Each row comes from the steps of one path. Every step used is in the known rows, and no mark comes twice. Write the path behind each row, first mark first.
Each row is shifted at random along 4 fixed directions that mean nothing.
Known rows:
sadekel, mapo, ruvigi, bufetud, vezosa, tevin: [  43 -150  103 -111 -125 -153 -151 -170 -152 -175  -30 -235 -134   41
  -96 -345  -35    4  -93  -24   -1  -90  224   73   25 -114  -90  182
   49  -84  -18  -72 -151  225  -80  172  -13  108   89   46   95  112
  107   62   -5   62   96  334  258 -144  175 -182    5 -292 -303  -23
  -33 -114  100  -95  116]
gosot, zote, bufetud, vezosa, pimipu, ruvigi, tevin, beda, sadekel, mosar: [ -73  251   23   17   62    3   84   35    5  186 -131  231  111 -135
 -101  243  -15  115   81   -4  262   65  126   43  191   21   40   25
  -40  219  -20   44  297    7 -196  119   64  195  -59  -49 -239 -291
    6 -173  -60 -172   23  -38  -26  -12   57  126  -82  173  138 -115
   58  130  -18  -78   61]
sadekel, mosar, tevin, vezosa, pimipu, mapo, zote, beda, ruvigi, bufetud: [  87 -320  -53  214  -73  -25 -128   -7  -71   87  217    2 -185   43
 -230  -93  -40   37 -357 -245  -51    7 -190 -106 -119  -70   44   33
 -104 -213  191  -64 -232   41  -76  -39  -27 -119   82  -45  141   33
   98  121  -17  192  -50 -223  -82  -72  -76 -133  123 -304 -115   81
   17   39  -31   59    3]
mosar, zote, vezosa, pimipu, mapo, ruvigi, beda, sadekel: [-139  -86  123   15  -85  -39   10  -14   84  -33  117 -117  -65  113
 -149  -48   30  -77 -158 -164 -122   57   27  -30  -62  -66  -18   85
   23  -34  -41 -246   17  150    4    4   34 -108  128   62    6  -72
   99    7  -88   49 -177 -184  148   -4  -28    2  -52   55 -251  -43
   68 -141  -13  -85  -81]
sadekel, mosar, bufetud, tevin, vezosa, pimipu, ruvigi, mapo, zote, beda: [-104  299  -98 -114  142  194  281    3 -166   51 -270  237   73  -97
 -114  481 -180   90   29  -27  185  131  132  -59   77  103  215 -114
   97  147   43  156  -91  139 -348   23   40  138 -117  -74 -331 -102
 -121 -376  -48 -204   -6 -184  -14  134   97  -60   81   40   60 -215
  -95  184   84   31   12]
mapo, ruvigi, tevin, vezosa, pimipu: [-183 -128   34  135   31   10   62   17 -240  -87 -236   14  -24   34
 -109  114 -172   26   -9   -4   37   75   96 -102 -107 -133  188 -191
  154 -131  273  179  -25  139   -4  -57 -110  -71  636  -50   12   99
  -31  120 -144   53  102   58  -49  186  -82 -537  411  -94  -42 -235
  134  174   -1  225  -31]
ruvigi, sadekel, mosar, gosot, zote, beda, tevin, vezosa, pimipu: [  43  -15   94  130 -272 -139  -52   93  105  126  290   81   22    1
 -193  -39   10   34 -129 -134  -70   46 -256  -91 -219 -112   20   24
  -98  -40  -24  172 -187 -120  384  -68  -38  -74  106  -13  215  -54
  -42  233   56  183    4 -201 -195   72 -286  -11   81 -173   44  152
  -55 -140 -152  110 -110]
zote, beda, vezosa, pimipu, sadekel, mosar, mapo, ruvigi, bufetud, tevin: [ -45  -95   75  -66   84   71   76   -6 -202   78 -247   87 -117   29
 -194  163 -133  100 -109  -57  325   16  161    6   55  -10  126  -45
  -11   -9  -18   74 -169   21 -298   93  -37  147   16   -2    8  -19
  -20  -95  -41  -84  -47  -84   51   27   31  -91   92  153  -13 -141
  -44   42    0  -27   29]
beda, pimipu, mapo, sadekel: [ -38   27 -167 -228  297  166  -12   52  197  -17 -245  -85  112   27
  118  272  102  -79  212  157   -9  -17  243  -14   38  130    3 -198
  -22   55  -74 -100  193  -60 -170   15   32  -75 -113  195 -111    9
  130 -217  -53 -122  -30   31   71  134   28   75 -146  378  141 -103
   16   76   32 -179 -115]
ruvigi, mapo, sadekel, mosar, pimipu, tevin: [  86 -228   63  154  279  128 -163  178   35  -78  -84  212  -50  -62
  232  159   10   86    4  -23  -15  -30 -216 -108  -99   38   25 -261
   72 -262   99  390   52 -170  152 -230  -19  -98  214  142  152  152
  -46  134  317  -40  107 -111  -46   81 -168  -43  250   56  108 -104
  -58  121 -111   97 -311]
bufetud, zote, vezosa, pimipu, tevin: [ -60  272 -184  -11 -199 -188   58   -5  172 -192  123 -219  298  -21
  204   23  281 -109   84 -251  -11  286  -61  -80  -72  -17   17  172
  -57  118 -237   65  145 -120  250 -233   12   40 -188  143    5   83
 -115   -6 -191   93  -22 -182   56   61 -101  233  -70  259  211  175
  -79 -233  112 -121  -91]
bufetud, tevin, vezosa, pimipu, mapo, ruvigi, beda: [ -64  -45   35  191 -322   51  -17 -148   50  -31  106  -15  117   42
    6 -152  -43 -126 -201 -101 -137   55 -199   39  -90  -43   13  283
  -92    7    4   35  -28  -30  123 -103 -101 -148 -275  -50  102  -28
   55   83   10    6  -86   15   12  -60  -10  124  -63 -151   75  135
  -11 -180 -114   29    8]
vezosa, pimipu, ruvigi, bufetud, tevin: [ -93   28  -38  -61  -25   30  -58 -163 -289 -223 -217  -89  -59   -5
   46  -65  -61   68   97  203  203  -30  388  114  132  -50  -12   15
  159  -48   49  -34  -80   76 -245   64  -90   89  174 -104 -205  101
   75   23 -214  -75   16  263   47   20   66 -161   54  235  -19 -230
  230  116   21   43  161]
vezosa, tevin, beda, sadekel, mapo, ruvigi, bufetud: [ -70 -156   62  145   33   21   26   -9  -70   82 -146   70  -87  -25
  172  -71 -112   43  -64   55   16 -151 -250   72   88   57   81  127
 -136  117  135  198  -78  229 -119   78  -77   31 -125   14   98   -3
   92  -42  -21 -175   65   79  113 -188  -19  114  -31  -68   34   76
  -49   48  -21 -156 -115]
mapo, ruvigi, sadekel, mosar, zote, beda: [ -28  211  146  -78  -35   48 -126  -61   21  -32   65  -56  -38  -46
  129  -41   61  -15   50  200 -205  -58  -33   23  -76  -10  -92   65
  153  217 -166  -43 -176  225  102  -42   73   29 -165   95  -79  -53
   69 -213  166 -223  -66  143  113  -30  160  150 -235 -117 -185  -27
 -258 -200  183 -100  -43]
zote, bufetud, tevin, vezosa: [  66 -137  -36  180 -209 -199   69  -17  -26   43  140   51  -42   33
  168 -149 -114 -109   43   78   -6  -47 -259   59  -32   48  -23  -58
   44  -21  219   59  -44 -164  187  -42  -47 -152   12 -277  204   90
 -134  213   39  232   21  265 -198   50  -71  -60   96 -210   65  103
   55   12 -109  280  170]
bufetud, vezosa, tevin, beda, sadekel: [-102   38   47  115  -45 -191   67  117   39  -26  144 -159    0  -19
  145 -206  175  -67  -21  -38  -41  156 -240 -115 -180 -115  132  287
 -345    2   65   51  255   54  214   14  -58 -122   -8   55  326   10
  -50  298 -174   74  111 -115 -188  -25 -202  -99   51  -40   43  146
   20 -129 -124  -96  -43]
zote, beda, sadekel, mosar, bufetud: [ -44  -23  101 -127  428   13  102  183 -169  -58 -284   57 -233   15
   -2  269 -134  145  137  335  149   39   61 -133 -158  -22  178 -297
   26 -144  101  102   50  233 -252   85   51  -43  300   99  105   88
   14   30 -216   -7   62  -43 -234  225  -45 -473  255  102 -180 -288
  -45  120  -37   33  -92]
gosot, zote, vezosa, tevin: [  90 -137   89 -238   20 -147  -34 -111 -127 -247  167 -252 -199   77
  -72 -192   52  -46   58   39  -66 -266  534   29   94  -86 -334 -182
  406 -166   77 -371  -54    7  -32  220  104  120  441 -243 -244   86
  -98   29 -152  112  108  462   67  114  139 -397   26 -122 -374  -98
  241  214   62  406  179]
tevin, beda, pimipu, mapo: [ -44  307 -206 -163 -105  -38  -57  -58  465  -87  -52 -234  358  -85
  248   75  272 -173  215   38 -188  144   45  -40 -109   71   17  217
 -295  178 -218  -88  320  -60  153  -59  -40 -141 -639  248   18  -31
   97 -139 -200 -234  -66 -126  -50  -40  -46  335 -240  406  315  231
  -47 -277  -15 -462  -55]
zote, vezosa, pimipu, sadekel, mosar: [  46   -9 -201  -59   80  195  -32  -20  -83  -24  -59   69  106  -68
  109  125  218   33   94   10  105   21  148   63   22   66 -190 -195
  120  -18  -91  -40    1 -261   94  -60  158  167  -42    9 -127  -36
  -88 -117  107  -43  -93  -36  -72   78  116  -13  -15  393  211  -40
  -94  112  115  -70 -112]
bufetud, zote, beda, sadekel, mosar, gosot: [  20  -12  182   83   24   83  -86   26 -136   80  203  103  -61  117
  174  -86   21   21   63  491  -87 -114 -136   63   15   25  -84  -13
   91    7 -252   21 -180  -68   97  -25   -3    2  -91  -63  152  -94
  -23   91   76   27   11   84 -125   66 -117  226 -189 -107  -78   64
 -112    5   15  -18  -58]
sadekel, mapo, ruvigi, tevin, vezosa: [ -68  -26  110  -24   89  -37   11  -10  -42  -49 -344   48   81    2
  -63  148 -178  -34   84  129   42  -38  151  -46  -20  -45   90 -184
  159   20  136  209   29  231  -34   11  -20   -2  231   72  -70   94
   92 -191   63 -180  129  168   37   28   90 -202  211 -158  -29 -179
   -7   68   39   64   12]
gosot, mapo, zote, vezosa: [-130  240  -30 -259   42 -426   53  144  256 -103   23 -262  177    8
 -108   87   79 -143  210 -376   22  233  -18 -158 -167  -78   93  -35
  -94   55  -53 -194  115  276  150  -95  156 -111  -18  156  102  131
  -98 -112 -171   49   52  -85    4  194  -86  -79   15  -12    1   96
 -128 -242   41 -128  -23]
mapo, sadekel, mosar, pimipu, ruvigi: [  96  -64  -47  -42  378  238 -144   52 -172  -50  -94  -14  -35  -93
  172   74   59  129  149  134  -87  -53  110   35    2   37  -36 -125
  176 -154  -85  157   81  -74   84 -149   31   -5   59  160  -88   20
  116   -1  250 -227   45   12   42  -28   72   33  -36  150  171 -118
 -123  112   72  -33 -194]
bufetud, tevin, beda, sadekel, ruvigi, mapo, zote, vezosa, pimipu: [ -95  -64   97  185 -136   12  185   -3 -110  111  169  303   19  123
  -62  -15 -102   14 -119  -48   48  -40 -157  -10  188  123  -43  -45
  100   45  116 -161 -273  -72  -45   -1  -98   27  204 -300  -94  -44
 -295   73   78  241  -28  -75  -56   30    8    8    6  -80  -96  -19
  162  164   89  142   79]
zote, vezosa, tevin, beda, pimipu, mapo, ruvigi: [ -87   11   -4  -80  116  -15  137  -67  118    3 -125 -154  132    1
   61  142  134  -39   -7 -286 -135   68   43 -142   -5   -1  144  117
  -79  -42   -9   -7  188  103  -62  -32  -80  -55   51  168   -7  -15
  -72   20 -268  -23   38 -102   74   83  -49 -100  169  182   74    5
   22   13    2  -71 -112]
sadekel, mapo, zote, vezosa, pimipu, ruvigi, bufetud, tevin: [ -86   26  -38 -170  -15 -176   70 -160 -150 -148 -102  -87    7   67
 -226   73  -40   57    6 -160  190   67  357   11  129  -41    9    4
  146  -20   19 -107 -204  227 -223   83   50  124  118    7 -170  106
   23 -117 -119   29  -42   52  175   -1  132  -51   56   60 -122 -148
   79   12  143  -61  124]
bufetud, vezosa, tevin, beda, ruvigi, mapo, sadekel, mosar, gosot: [  66 -113  238  106   80  159  -91  -16 -189  169  -62  201 -138  -16
  -42  -30   -7  119  -69  293  -14  -90 -106   21   75  -64    8   71
  -24  -56  -67  120  -62  -42  -50   35    3   49    8   41   76 -116
   94   77  160 -147   87  -84   10  -16 -108   59   62 -155  -63   29
  -69   97 -137 -112  -97]
bufetud, zote, beda, pimipu, ruvigi, mapo, sadekel: [-102   43   43  -15   74  141   80  133   55   81   26   36  -63   75
   67   22  -14  -20   16   -3 -184  -97   -2  -22   26   91   90  -87
  -48  -84   43 -129   78  -15  -89   29  -48  -42   96  -38  -46   93
 -131  -17    4  179   76  -42   68  -24   -9   76 -152   27  -89 -114
  -20   79  -29   42  -66]
pimipu, sadekel, mosar, beda, tevin: [ 224   40  113 -217  146  -85 -250  100   22 -153   62 -149  -17   29
  -28  -32  171  -44   -3  138  -36   25  230 -101 -165 -139  -79   -6
 -125 -176 -156   26   16   15   52   14   41  -10  -15  264  107  185
  216  159   -2 -117   72 -120 -185  -40  -57  -77   18  222  -24   12
  -55 -170   -8 -142 -131]
mapo, zote, beda, pimipu, ruvigi, bufetud, tevin, vezosa: [ -58    3  -79  128  -51 -113  233   75  -58   84   33  -27  -37  -46
  -29   85 -128  -17    4 -165  -18  111 -172  -96  -32  -10  288   10
  -78   12  232  145  -27  110  -29   -1 -101 -150   85 -117  123   65
  -67   97 -110  199   36  -64 -207  109 -134  -94  159 -129  130   -8
   75   63 -143  199  101]
pimipu, mapo, zote, bufetud, vezosa, tevin, beda, ruvigi, sadekel: [ -21 -145   88   84  -81 -192   -7  -10  124  151  155  -22  -96   77
 -211 -166   42  -12 -228 -232   31   10 -184  -92  -32 -124   83  179
 -261  -42  259 -168   72  185  -68   30  -46 -130  189   41   76   59
   22  261  -23  267   19  -51    7  -83  -62 -202  129 -321 -222   -8
  124  -69  -77   63  122]
mosar, sadekel, ruvigi, bufetud: [  11  -91   85   -5   28 -131 -207   25  -93 -113 -154   13 -166  -25
  -61 -245 -132   30  124  164   86  -48  -73    8 -101  -99  -11   32
   12 -143   61   74 -234  236   85  -41  -55  -27  332   32   97  186
  171  211   32    2   21  177  -72  -50  -20 -175  199 -145 -137 -144
  -25  -91   21  -23   67]
gosot, sadekel, ruvigi, beda: [ -29 -161  264   45  -63  105 -188   20  -72  -84  115   73 -123   60
  -92 -361 -215   54   22  308  -85 -255    6   70  -42 -137 -229  -66
  146 -121  104 -139  -49   90   98   43   16 -132  277 -143   39  121
   16  168   13  143   19  333 -163  -53  127 -262  -18 -238 -290 -102
  191   29 -113  404   74]
gosot, zote, bufetud, tevin, vezosa, pimipu: [-102  104 -144   18  -46 -162  267   17 -108   10 -101   78   -6    4
 -113  225 -215   17  108  -69  211  122   28  -17  -50   20  133 -163
  110   36  231   91   18  -62  -17   27  -11  -18  312 -271  -96    7
 -150   38 -229   16    9  135 -116  309 -111 -246  197   -4   86  -81
  139  178  -38  361  132]
gosot, zote, beda, pimipu, mapo, ruvigi, sadekel, mosar, tevin: [-140  117  147   -8  269   -7 -128  125  197   62  -94   96   14  -79
   -1  245    7   34   12 -219    2   14 -206 -206 -187   19  184  -66
  -70  -74   19  276  107   98  -18 -150   14  -82  115  312   70  -24
   -6  -42   -9 -176  112 -137  -59  200 -189  117  106  -51   -8 -142
 -150  -42  -65  137 -155]
mosar, beda, ruvigi, sadekel: [ -43   14  248 -251  189  -60 -124   72 -209 -212 -242 -160 -290   48
 -149  -43  -94   44   83  414   62  -36  348  -66 -133 -178   19 -197
   56 -128  143 -261   72  264 -151   82  -30  -63  470  146 -168  265
  230  104 -131 -176   29   13  -89   57  -45 -450  108   59 -335 -279
  229  -37  -35  116  109]
tevin, vezosa, pimipu, ruvigi, mapo, zote, beda, sadekel: [-207  117 -172  115  -55  136  223  206   59  165  120   61  121  -62
  115  125  -13  -61  -68 -245   10  114 -207  -45   29  117  132  -45
 -181  146   81  -15  104  -41   -2  -77  -36  -37 -146  -83 -102 -153
 -128 -171   16   53  -22 -342  -44  -56  -69  167 -139  114  179   18
  -14  108   -5  -38 -121]
mosar, mapo, zote, vezosa: [ -10   12 -136  -23   31  -50   56   67  237   37  184 -125   35   34
  119  -41   46 -144  180  -69 -110    0 -251   11   26  145  -68 -163
   73  145  -60  -85  -74  -74  126 -194  107  -27 -316  -24   79  -47
  -81 -241  155   34  -70  -17   29   67   32  331 -187  -65  125  222
 -200  -62   71  -74    3]
mosar, beda, pimipu, ruvigi, bufetud: [  77  -24  -94  -50  -44   98 -145  -29  -68 -137  -26 -200 -145 -112
  212 -166  -69  -16  148  200 -171 -132  119  145  100   38  -47  -52
   33  -41    6  -98   33  -35  -93   51  -50  -30 -167   10  -55   58
  208   27  -44  -93  -35   81   -2 -145  -15  121 -154  176   77   51
  121  -22  -95  -58   63]
mapo, zote, beda, tevin, vezosa: [ 123   43  -44    4  113  123  221  112  -19   42   41  -19  -31   67
    4  151 -150  -41  114  147  -67  -32   49  -65   40  101   82 -288
  109  145  129   16  -75   26 -102    9  -48  -59   69 -256 -105   -4
  -64 -211 -109  100   41   63 -190  186   38 -186   13  -81   69  -47
  110  227   17  265   84]
bufetud, vezosa, tevin, beda, sadekel, mapo, zote: [ -42  139 -138   -5  367  279  307   39  -98   92 -177  171   36   25
   78  305 -158   49  170  204  145  -22   10   30  226  226  104 -187
   48  320   79  136   28   85 -332   92   62  126 -175 -124 -235 -185
  -57 -420   62 -266   49   49   34  156  126  146 -154  -40  133  -57
   40  338  152   47   17]
sadekel, mosar, zote, beda: [  64  -27  -18  185   27   62  -61   17   16  -78  311  -76 -157   31
  222 -157   24    7    0  108 -332  -38 -297  -72 -223  -18  -57  -89
  104 -122   16   45 -185    2  219 -118   78 -143    4  -98  213   20
  -76  102   95   62  -17  116 -161  120    4  -36  -13 -221 -107   84
 -175  -24   50  184 -100]
tevin, beda, pimipu, sadekel, mosar: [  14  -50 -143  182  309  257   73  142   -7  125 -146  203   34  -87
  234  236   57  109  172  120  -43   27 -250  -78 -118   77  138 -233
 -116 -115  183  305  176 -172   99 -100    0  -84   88   33  154   35
 -105  117   37  -26   65  -93 -378  216 -111 -110  211  294  362  -44
  -26  232 -133   70 -211]
tevin, beda, ruvigi, mapo, zote, bufetud, vezosa, pimipu, sadekel: [   6 -174  -30  144 -389 -202  -46   40  118  139  427  -76  -80  123
 -206 -370   85  -87 -329 -296 -120   67 -140   49  -73 -123  -66  144
 -265 -156  158 -327  -18 -107  133   68  -49 -124   78  -92  218   85
  -60  338  105  464  -41 -134   60 -229   41 -104   -1 -200 -246  168
   37 -152  -41 -137  110]
zote, bufetud, vezosa, pimipu, sadekel: [ -84  188 -333   -6 -118   40   93   57  105   16  -24  -81  135  -80
  153   13  135  -82  105 -144  170  199  -89  109  -34   56   37  -20
 -173  136  -79   39  186 -259   81  -78  103   40 -203   55   44  -73
  -64  -14  -30   33 -127  -96   52   49    1  130  -58  319  251   56
 -123  -82   35 -132   12]
bufetud, vezosa, tevin, beda: [ -76   92   12   32   98  -50  161  -29 -121 -161  -86 -157  -65  -17
   28  -41   31   43   87    8  -54  162  -36 -151 -206 -151  192  123
 -131  -96  189  108  178  147   83    9  -20  -54  256  -64  168   85
 -110  192 -318   -7  135   64 -177  174  -94 -448  333 -160   -1  -36
   68   67 -101  164   48]
zote, bufetud, vezosa, tevin, beda, sadekel, mosar, pimipu, mapo: [  63   15  -87  -31  325  152  112    6   36   82 -244  236   33  -78
   12  352   46  100   22  -87  236   75  -26  -58   23  123  138  -17
 -102  -14   -5  171  238 -120 -138    1   64   45  -78   38  -58 -187
  -98  -24   -6 -264  -86 -217  -34  115 -117  -15  165  185  199 -100
    8  161  -25  -46  -65]
mosar, zote, bufetud, vezosa: [  41  138  -97   48 -179 -231   -3   -6  171  -36  180 -210  -68   -2
  109 -230  -33 -104  165    5 -125  129 -225   66  -90   14   15   32
   16   97  -37  -55   25    2  165  -70   87 -116  -92  -62  201  -16
   24   48   24  118  -78  192   64   79   10  116  -73 -209 -100  114
 -141 -236   43  -23  162]
gosot, zote, vezosa, pimipu: [ -49   60 -186   68  -92  -42  152   49   71  -74  154 -111   -7   -7
  100  -45    3  -36  136 -119  -57   45  -99   33  -18   76  -75 -208
  160   23   27 -105   -7 -212  156  -89   57    4   92 -213  -69  -38
 -160  -33 -103   82  -45   93  -38  229  -62    6  -59   91  110  110
   26   78   28  224   26]

Write each row's path:
[  82  -27  -35 -152   -3  -65   -1 -135   20   26  -49   28   91   44
 -111  -13  158  -58  -88 -175  117 -109   91    0  169   37 -106  251
   44   53 -151 -133 -174  106 -105   53   98  202   13   25 -200   56
  -10  -66  -14   40  -23   95  209  -99   75  119  -80 -100  -64  -16
  -96   -7  165   -3   30] | pimipu, mapo, sadekel, ruvigi, bufetud, zote, vezosa, tevin
[ -69  307 -248   29  -43  121  113   68  151  195  -96  191  260 -201
  223   94   16  -93   98 -265  292   32 -290   66  248  196   82  129
 -164  352 -109  268   65  -68 -154  -98  120  179 -368   95 -218 -188
 -107 -218  172 -183   21  -75  169  -21   53  454 -149   84  272   19
 -235   44  132  -59  -25] | pimipu, sadekel, ruvigi, mapo, zote, bufetud, vezosa, tevin
[ -47  -87  177 -126   33 -233   82  -13 -180   15 -344   64  -47   58
 -195   97 -201   12    1  173  254   15  205   17   23  -28   99   -9
   44   48  134   47  -70  287 -135  177  -96   31  207  -32    3  147
  132  -98  -25  -89   56  173    2  -23   43 -184  132  -76 -117 -179
   85    1  -17  -61  133] | beda, sadekel, mapo, ruvigi, bufetud, tevin, vezosa
[ 117  -52  -95  187   34  235  131   50  -55   94  -11  119 -220  -12
   -5 -116 -206   85   15  105  -26  -79 -209   80   74  100   86 -204
  117  -41   73   51 -178 -115 -111   53  -20   -8  256 -221   37  -30
  -75   65  175  231  -89  130  -84  134   68  -75  102 -141  -62 -135
   64  173  -46  313  193] | mosar, zote, beda, pimipu, sadekel, ruvigi, bufetud, vezosa
[-133   68   35 -136  199  -14   94  -28 -102  101 -330  186    3  -55
 -247  308   46  180   30  -79  355  126  134  -63   28   -1  120   59
 -109    4  -14   44  104   64 -164   26   34  217  -48   70  -69 -107
  -45 -154 -133 -207  -87 -346  -65  -34  -42   49  140  383  169 -121
   16   66  -86 -275  -41] | zote, vezosa, pimipu, ruvigi, bufetud, tevin, beda, sadekel, mosar, mapo
[ 211 -159   23   92  -33   -3  -27  -53 -257 -100   96   34 -179   63
  -89  -27   -1  106 -198   -7   21   20   58   -9   84  -50  -79  -59
  154 -169   -7 -100 -131 -124 -126  -24  -28  126  200 -112  -95  126
    5  142  -43  172  -50 -120  -30   -1  -45  -94   84   23  -83   35
  161   73   23  172   29] | sadekel, mosar, beda, ruvigi, bufetud, zote, vezosa, pimipu, tevin
[  -2 -107   53  -90  -81 -116 -139  -75   85  -35  169 -223   90   61
   67 -219  189  -75 -161 -151 -293 -110   96  -11 -106 -105  -91  253
 -156 -127  -70   12   27   87  190  105  -57  -60 -120  305  196  129
   42  206   71   21  124    9  168 -273  120   50  -80    2 -121  182
 -115 -194   86 -258 -176] | vezosa, tevin, beda, pimipu, sadekel, mapo, ruvigi
[  16 -125  238 -312  211   85 -185  -47  -30 -187 -133  -67 -112  112
 -251  107 -104   83   71  221  -48 -182  563  -95   10 -109 -147 -187
  183 -203  -20 -159   86  120 -180  126  -10   -3  347  216 -108  145
  117   10  -83  130   46   24   91  -16  203 -297   79  114 -339 -278
  279   93  -82   99  -32] | mosar, mapo, sadekel, ruvigi, beda, pimipu, tevin
[ 198 -221   19  170   84   82  109   -3  151  364  183  281 -151   88
 -117   85 -193   88  -12   56 -114 -137 -314  107  133  133  -38 -223
   60  -84   93   -7  -15 -306  -47   79   31  -71   22 -279  203 -235
  -62   92  215  299  -34  227  -57  171  -55  122   49 -366    4  100
   10  220 -232  257  102] | tevin, beda, pimipu, mapo, sadekel, mosar, gosot, zote, bufetud, vezosa
[  76  -66  201  -65  213    8 -307   60  -14 -127 -169  125   57  -69
  104   82  -31   91   27  -34   72  -95   49   -9  -38  -35  -67 -141
  168 -135  -59  231   69    3  121 -155  -68  -21  164  213  -23  129
  -30   60  323 -136  136   90   91   11  -41  -84  116   30    8 -134
   33  -40  -28   59 -157] | gosot, mapo, ruvigi, sadekel, mosar, pimipu, tevin
[   5  -61  -64   36  -48   14   73   63  154  164  106  -69 -124   73
 -232  -28   -7    3 -231 -110   47   70 -149   37   -8  -60   69   52
 -167  -17 -133 -118  -48  -95 -139   44   18  -54  -87   19   82 -149
  186    1   -6   79 -121 -135  168   34 -129  167  -91 -120  -46  110
  -69  -37 -138  -46   16] | mosar, gosot, zote, beda, ruvigi, bufetud, vezosa, pimipu, mapo, sadekel
[ -22   85  -49  -79 -184  -29  -93   36  309   42  -13   33  349  -17
 -312    1   51  -39 -137 -295  116  143   22 -105 -155 -121   -6  234
 -267    9 -120   37  137  -12  166  -72  -19 -104 -111  169  -17    0
   90   24 -130    8  -85 -268 -106  -91  -73    7   27  169  142   53
   77 -210  -81  -54 -101] | gosot, sadekel, ruvigi, beda, tevin, vezosa, pimipu, mapo
[ -48  132  110 -264  212   68  155  -71 -232 -121 -278   68  101   37
 -141  279  -13  162  109  170  217   41  548  -84  165  -27 -103 -131
  216   33  -50 -213   98  120 -189   99  -37  199  468  -27 -413    1
  -69 -136 -288   -4    5  -40  -10   40  217 -403  202  335 -120 -334
  337  266  135  100   60] | zote, vezosa, pimipu, tevin, beda, sadekel, ruvigi
[  68 -239   69  222  -86  -44  -54   43 -108  -13  228  -84 -207  -49
  106 -379   76   26 -165  -54 -113  -73 -185   58  -13  -75   28  254
 -157 -156  112   28  100  -75  178   68 -122  -90   61  -92  246  -12
   -3  400   79  118   40  -66  -51 -252 -166  -51   41 -155  -21  127
  144  -21 -179   -8   41] | mosar, pimipu, ruvigi, bufetud, vezosa, tevin, beda, sadekel
[  68 -106  -45 -153  180 -212   29  107   -8  -47  -37  -34 -133    8
 -270  137   30   86  -20 -146   87   93  102  -85 -219 -139    0 -210
   92 -323   88   30  -31   38   55   58  146   18  433  100  110  165
    4  178  -30  167   34  -18 -123  181  -27 -444  348   -1 -180 -117
 -115   -2  -44   89  -71] | gosot, zote, vezosa, pimipu, sadekel, mosar, bufetud
[  26 -224  245   -5  -39   16  -49 -117 -239  169    1  215  -97   71
 -209  126 -153  166  -67   56   46  -93  195   50  153  -63  -60  -44
  103 -179   25  -57 -177  -66  -86  105    6   43  187  -79   26  -91
   11  126   25   91   10  -61   92  -89  -57  -92  170  -89 -173  -94
   76  104 -113   -7  -45] | zote, bufetud, tevin, beda, vezosa, pimipu, ruvigi, mapo, sadekel, mosar, gosot
[  71  -73  260  -90 -115  -58 -264 -134   86 -162   55  -54   15   70
    0 -186  107 -110 -118  239 -249 -238  291  108  -20 -123 -203   98
  117  -36  -99  -39  -50   83  171  137  -24  -31 -122  154   29  101
  114   26  277 -241   30  136  223 -358  189   57  -85 -149 -244   72
  -35 -191   84 -233   35] | mosar, pimipu, sadekel, mapo, ruvigi, tevin, beda
[  87 -117  -22 -164   81   60 -137  -13  -76  -19 -163   14  -92   24
 -412  -26  -33  112 -219  -11  245  111  276   26  -35 -147  -54  -11
  -79 -178  -40 -241   62  -50 -253  124   20   49  101   25  -66   15
  190    8  -40  -57 -126  -69  -30  -12    1 -233   74   92 -121  -81
  150  -21  -37  -39   96] | gosot, sadekel, mosar, beda, ruvigi, bufetud, vezosa, pimipu, mapo
[   8  123   37  -75    0   73  113 -192 -133  -60 -266  -33  -31  -56
   -1   -7  -93   62   50  127   15  -29   99   90   97   16   56  185
  -11  210   17   73  -14  226 -167  155   -8  173 -206  -67  -90  -51
   51 -243 -112 -284   40  203  178  -96  179  -25   -9 -159   -8   22
  -42   29   53 -129  119] | sadekel, mapo, ruvigi, bufetud, vezosa, tevin, beda
[ -34  127 -157  162 -144  103  248   61  -99   42  -20   -3   28   -1
   27    2 -221   69   80  -60   77  126 -210  -26   23  121  203   13
  -68  149  -51    8 -192  -21  -59  -65  -71   30  -23 -188  -53  -13
 -131  -26 -242   93  -67 -126  -58  104  -78   -1  -99  -18  143   44
  -27  -13  131  154   59] | sadekel, ruvigi, bufetud, zote, beda, vezosa, pimipu
[ 177  -12 -122   63    4   59  -89   82  305  192  272   92   88  -98
   84  109  109 -139  -73 -166 -227  -94 -276  -31  -89  163 -109  -18
  -48   48  -73  100   70 -353  235  -55   97  -92 -480   19  110 -171
    2 -169  283  -67    3 -103 -103  -28  -71  470 -259 -186  221  295
 -206  -32  -93   87  -77] | gosot, zote, beda, pimipu, mapo, sadekel, mosar, tevin, vezosa
[-152  279   27   57 -149 -114  108  -87   46  -97  -13  -67  185   -9
  -38   36  169  -39   42 -112  -93  148   64  -81  -32 -126  133  232
  -47   63  -22   -4  166  125  117  -60   -2   45   41    6  -92   27
 -107   24 -263  -41   24 -153  -11  -58  -60    5   85   36   77   18
   30 -101   22  -58   55] | bufetud, zote, vezosa, pimipu, ruvigi, tevin, beda
[  45 -113   39   66 -366 -250 -101 -126   -8 -142  255 -213   45   94
   40 -284  136  -72 -166 -217 -127   47    8   55   57  -87 -136  212
  107  -31 -111 -130 -154    0  156  -82 -108   56   76  -37   87  158
  -28  148  -64  374   -6  128  220 -150   41   45  -35 -103 -144  145
   13 -208   95  -59   39] | mapo, ruvigi, bufetud, zote, vezosa, pimipu, tevin
[  64 -284  -49  362 -114  254   37  -73  -27  167  213  300  -91  101
  135 -202 -163   58 -172   79  -40 -302 -170  231  292  189 -183 -200
   59  -36  166  -40   -2 -356 -124  113  -33   44 -127 -320   -1 -210
 -165   46  293  266  -37  106   68 -267  149  218 -152 -124   -6   57
  217  258  -30  157  112] | zote, bufetud, vezosa, pimipu, ruvigi, tevin, beda, sadekel, mapo
[  17  -95  -57  -32  132  175 -165 -158 -136  -20 -157   21  142    3
  -34  135   -3   19  -85  -81  -17   29  162  -12  -27   31  -61   -1
  160 -118  -41   93  -57  -37  -31 -144  -56   48   58   79 -120  -51
  100 -162   55 -170   34   72  105   15  118  -55  113  -43   63  -97
  -69   91  136  -22  -83] | sadekel, mosar, tevin, vezosa, pimipu, mapo, ruvigi
